Below is a small trained network, with its code and all its weights. Each question gives an input and a class and asks what happens when units are switched off, that is, made to give their printed mean instead of their output.

import numpy as np


def w(rows, s, z=0):
    codes = np.array(rows[::2]) - 128.0
    scale = np.full(codes.shape[1], s)
    scale[-1] = z or s
    return codes * scale


def f(y):
    return y / 2 * (1 + np.tanh(0.7978845608 * (y + 0.044715 * y**3)))


def log_softmax(a):
    a = a - a.max(-1, keepdims=True)
    return a - np.log(np.exp(a).sum(-1, keepdims=True))


def net(x, mask):
    res = np.array(x, float).reshape(1, 7) / 4 @ E
    y = f(res @ A[0][:, :-1].T + A[0][:, -1])
    res = res + np.where(mask, y, B[0][:, -1]) @ B[0][:, :-1]
    return log_softmax(res[-1] @ U[:, :-1].T + U[:, -1])


A, B = {}, {}
E = w([
[126,128,131,128,124,126,128],'x0',
[91,126,143,253,162,182,129],'x1',
[128,127,127,128,128,127,127],'x2',
[92,57,96,119,123,124,216],'x3',
[127,128,129,125,128,132,128],'x4',
[130,131,125,132,130,121,130],'x5',
[143,179,66,143,59,179,141],'x6',
],0.019)
A[0] = w([
[135,181,47,150,36,163,143,175],'N1',
[62,63,77,117,129,120,253,169],'N2',
[158,85,102,63,91,101,157,141],'N3',
[138,83,166,126,180,95,111,255],'N4',
[92,108,109,155,142,144,127,90],'N5',
[170,133,191,66,144,109,86,236],'N6',
[153,163,84,135,70,169,151,165],'N7',
[138,163,176,195,166,172,80,168],'N8',
[140,139,108,88,107,155,92,219],'N9',
[199,157,160,63,102,105,99,211],'N10',
[100,101,92,214,130,156,151,102],'N11',
[76,100,171,173,149,146,117,146],'N12',
],0.015,0.0098)
B[0] = w([
[245,181,125,116,72,167,104,236],'N1',
[94,8,194,95,76,213,150,252],'N2',
[98,85,103,6,65,132,190,198],'N3',
[36,84,142,118,203,71,152,209],'N4',
[153,103,152,164,129,163,129,155],'N5',
[94,126,133,108,120,52,98,219],'N6',
[233,130,87,95,82,172,126,203],'N7',
[83,206,104,252,108,113,142,216],'N8',
[156,167,86,108,146,66,142,183],'N9',
[176,113,122,81,177,77,71,222],'N10',
[146,118,189,181,102,199,87,204],'N11',
[128,117,150,184,209,155,164,189],'N12',
],0.011,0.026)
U = w([
[99,121,126,80,186,13,62,251],'0',
[62,175,140,239,196,85,152,187],'1',
[50,28,143,39,120,109,191,165],'2',
[95,23,201,189,193,192,186,37],'3',
[219,184,47,60,135,95,57,136],'4',
[167,225,76,224,84,179,82,148],'5',
[181,82,101,38,20,163,217,85],'6',
[177,90,212,166,54,255,73,9],'7',
],0.0076,0.0033)

Each question gives the input, the list of numbers given to net, and the class t.
The units are the neurons (one row each of A and B). Each row of codes is followed by its name. A weight is (code - 128) times the scale printed after its matrix; where a second scale follows, it is the last column's (A, B and U).
mask holds one flag per neuron, in row order. A switched-off neuron (its flag False) gives its mean, the last column of its row in B, instead of its output. The means were averaged over made-up inputs and are rounded, as every weight is.
A unit's drop is (log p(t) with every unit on - log p(t) with that unit switched off) / (log p(t) with every unit on - log p(t) with every unit switched off).
unit that matters most: the unit with the biggest drop
k most important neurons: the k neurons with the biggest drops, biggest first
drop when u is switched off: that unit's drop, to one decimal
input [-4,-3,7,-6,2,6,1], class 4: unit that matters most => N4
input [3,-8,6,-1,0,-5,6], class 4: 2 most important neurons => N2, N10
input [-5,-6,-6,6,-5,3,0], class 2: 2 most important neurons => N1, N7
input [-3,-5,-7,0,-6,-6,5], class 4: 2 most important neurons => N2, N10
input [-5,5,5,0,1,4,-3], class 1: 2 most important neurons => N2, N8
input [0,-7,-5,-1,-2,-1,1], class 4: 3 most important neurons => N2, N10, N4
input [6,-8,-7,0,0,-4,0], class 0: 3 most important neurons => N2, N10, N1
input [4,1,-6,-6,-5,-5,3], class 5: 2 most important neurons => N8, N3
input [1,6,-4,6,-7,-4,1], class 7: 2 most important neurons => N11, N4
input [-8,-7,-1,-1,1,5,5], class 4: 2 most important neurons => N2, N10
input [7,8,3,-1,-6,-1,0], class 1: 2 most important neurons => N8, N2
input [-4,1,7,6,1,7,-5], class 3: 2 most important neurons => N6, N12
input [2,-2,-4,0,-4,6,4], class 4: drop when N2 is switched off => 1.0
input [8,8,3,-3,0,4,6], class 5: unit that matters most => N8
input [-8,6,3,-5,8,3,0], class 1: drop when N7 is switched off => 0.1
input [-7,-5,6,-1,-6,0,-7], class 0: drop when N2 is switched off => 0.5
